Below are the code and all the weights of a small trained network. Each question names an input and a target symbol and asks about switching units off, where a switched-off unit gives its printed mean instead of its output.

import numpy as np


def w(rows, s, z=0):
    codes = np.array(rows[::2]) - 128.0
    scale = np.full(codes.shape[1], s)
    scale[-1] = z or s
    return codes * scale


def norm(h):
    return h / np.sqrt((h * h).mean(-1, keepdims=True) + 1e-5)


def f(y):
    return np.maximum(y, 0)


def softmax(a):
    e = np.exp(a - a.max(-1, keepdims=True))
    return e / e.sum(-1, keepdims=True)


def log_softmax(a):
    a = a - a.max(-1, keepdims=True)
    return a - np.log(np.exp(a).sum(-1, keepdims=True))


def net(x, mask):
    ids = ['αβγδεζθμξπστφψω'.index(c) for c in x.split()]
    T = len(ids)
    res = E[ids] + P[:T]
    r = norm(res)
    for j in range(3):
        rows = slice(2 * j, 2 * j + 2)
        q, k, v = (r @ M[0][rows].T for M in (Q, K, V))
        z = softmax(np.where(np.tri(T) > 0, q @ k.T / 2**0.5, -1e9)) @ v
        o = O[0][rows]
        res = res + np.where(mask[j], z, o[:, -1]) @ o[:, :-1]
    y = f(norm(res) @ A[0][:, :-1].T + A[0][:, -1])
    res = res + np.where(mask[3:7], y, B[0][:, -1]) @ B[0][:, :-1]
    return log_softmax(norm(res)[-1] @ U[:, :-1].T + U[:, -1])


Q, K, V, O, A, B = {}, {}, {}, {}, {}, {}
E = w([
[96,149,119,137,148],'α',
[89,102,107,157,47],'β',
[93,152,143,152,163],'γ',
[127,103,124,152,176],'δ',
[92,113,169,166,51],'ε',
[136,160,140,144,120],'ζ',
[118,111,118,159,146],'θ',
[164,127,124,153,165],'μ',
[117,152,115,156,193],'ξ',
[97,134,122,128,175],'π',
[94,98,188,112,122],'σ',
[154,128,92,136,158],'τ',
[144,182,85,168,177],'φ',
[132,154,125,140,203],'ψ',
[6,101,137,128,139],'ω',
],0.018)
P = w([
[147,103,145,53,40],'0',
[90,70,95,254,178],'1',
[123,61,85,252,178],'2',
[140,78,94,224,203],'3',
[122,89,116,196,152],'4',
[112,89,122,189,161],'5',
[137,84,121,188,160],'6',
[142,83,115,186,159],'7',
[113,90,99,193,166],'8',
[134,103,95,189,161],'9',
[157,92,85,188,151],'10',
],0.0088)
Q[0] = w([
[188,173,98,189,234],'H1',
[148,95,117,240,113],'H1',
[130,47,145,254,124],'H2',
[59,54,173,59,13],'H2',
[141,191,89,226,196],'H3',
[174,159,147,155,150],'H3',
],0.0083)
K[0] = w([
[144,193,148,63,104],'H1',
[153,107,154,111,76],'H1',
[173,107,120,82,114],'H2',
[117,123,119,249,150],'H2',
[177,138,118,38,145],'H3',
[145,154,122,126,141],'H3',
],0.019)
V[0] = w([
[98,55,11,140,111],'H1',
[107,181,105,119,71],'H1',
[181,76,173,135,110],'H2',
[2,43,154,144,175],'H2',
[121,167,112,184,133],'H3',
[85,147,167,201,127],'H3',
],0.016)
O[0] = w([
[132,141,228,119,205,114],'H1',
[27,91,154,47,180,235],'H1',
[175,57,18,120,249,6],'H2',
[161,11,210,130,77,63],'H2',
[19,116,147,184,134,181],'H3',
[78,114,78,173,115,51],'H3',
],0.011,0.0019)
A[0] = w([
[131,2,128,117,78,79],'N1',
[143,92,136,104,103,1],'N2',
[142,244,25,70,158,196],'N3',
[93,238,163,209,71,142],'N4',
],0.0093,0.00092)
B[0] = w([
[121,112,111,151,73,198],'N1',
[156,196,134,118,127,139],'N2',
[129,102,183,52,26,200],'N3',
[165,135,138,254,187,254],'N4',
],0.015,0.0079)
U = w([
[58,104,232,48,148,92],'α',
[76,86,155,101,181,144],'β',
[74,48,55,114,9,82],'γ',
[215,68,129,111,157,98],'δ',
[40,52,30,146,184,103],'ε',
[42,152,39,55,65,175],'ζ',
[158,64,148,104,185,106],'θ',
[171,119,71,89,132,202],'μ',
[189,192,169,208,148,142],'ξ',
[182,91,185,89,98,75],'π',
[192,46,57,134,115,104],'σ',
[166,131,170,56,148,252],'τ',
[30,218,138,118,127,129],'φ',
[191,134,80,121,15,86],'ψ',
[102,63,207,133,74,63],'ω',
],0.012,0.0042)

Each question gives the input, a string of symbols that net reads in full, and the target symbol t.
The units are the heads (2 rows each of Q, K, V and O) and the neurons (one row each of A and B). Each row of codes is followed by its name. A weight is (code - 128) times the scale printed after its matrix; where a second scale follows, it is the last column's (O, A, B and U).
mask holds one flag per unit, heads first, then neurons. A switched-off unit (its flag False) gives its mean, the last column of its rows in O or B, instead of its output. The means were averaged over made-up inputs and are rounded, as every weight is.
A unit's drop is (log p(t) with every unit on - log p(t) with that unit switched off) / (log p(t) with every unit on - log p(t) with every unit switched off).
The circuit of an input: a set's keep is (log p(t) with only the set's units on - log p(t) with every unit switched off) / (log p(t) with every unit on - log p(t) with every unit switched off). Starting from all 7 units, units are removed one at a time, each time the one whose removal leaves the highest keep (on an exact tie, the one counted first), for as long as the keep stays at least 0.8.
circuit, biggest first: the units of the circuit, biggest drop first
heads that matter: for each layer, one digit per head in row order, 1 if its drop is at least 0.15 and else 0, layers parted by /
drop of u: that unit's drop, to one decimal
input μ γ ξ ξ σ ξ ψ ξ ξ, target μ: circuit, biggest first => [H2 H3]
input τ α ξ φ, target τ: circuit, biggest first => [H3 N4]
input γ φ ζ ξ γ ζ ξ α, target γ: circuit, biggest first => [H1]
input γ ζ ζ ξ ε ζ, target γ: heads that matter => 100
input α γ ε τ, target α: circuit, biggest first => [H1 H2]
input σ ω ε ζ ε ζ ξ ζ ε τ δ, target σ: circuit, biggest first => [H2 H1]
input α ξ ζ ζ π, target α: circuit, biggest first => [H1 H2]
input δ ε γ, target δ: circuit, biggest first => [H2 H3]
input ε α ξ β α, target ε: circuit, biggest first => [H2 H3]
input α σ γ, target α: circuit, biggest first => [H1 N4]
input φ γ π, target φ: heads that matter => 010
input ζ ζ ξ ξ τ δ, target ζ: circuit, biggest first => [H2 N3]
input ω π ξ ξ ε σ θ α ζ, target ω: heads that matter => 010
input ω ξ ε γ ε ω ε ε ξ ψ, target ω: circuit, biggest first => [H2]
input φ σ ξ φ ξ ζ ξ μ ξ ξ, target φ: heads that matter => 010
input τ β ε γ ξ ξ ε ξ δ θ, target τ: circuit, biggest first => [H3 N3 H2]
input ε σ ε α ε ζ τ ζ ξ, target ε: heads that matter => 010
input α ξ ξ ξ α γ φ ω ζ, target α: heads that matter => 100
input ε σ γ π ξ σ ξ ζ, target ε: heads that matter => 000
input φ ξ α, target φ: circuit, biggest first => [H2]
input σ τ σ ξ ξ γ ξ ξ, target σ: drop of H3 => 0.1
input α ξ ω γ ξ ξ ξ, target α: drop of H1 => 1.0
input γ ε ζ ξ ξ ε ω ω ξ θ, target γ: drop of H1 => 0.2
input ζ β ζ, target ζ: drop of H2 => 0.2
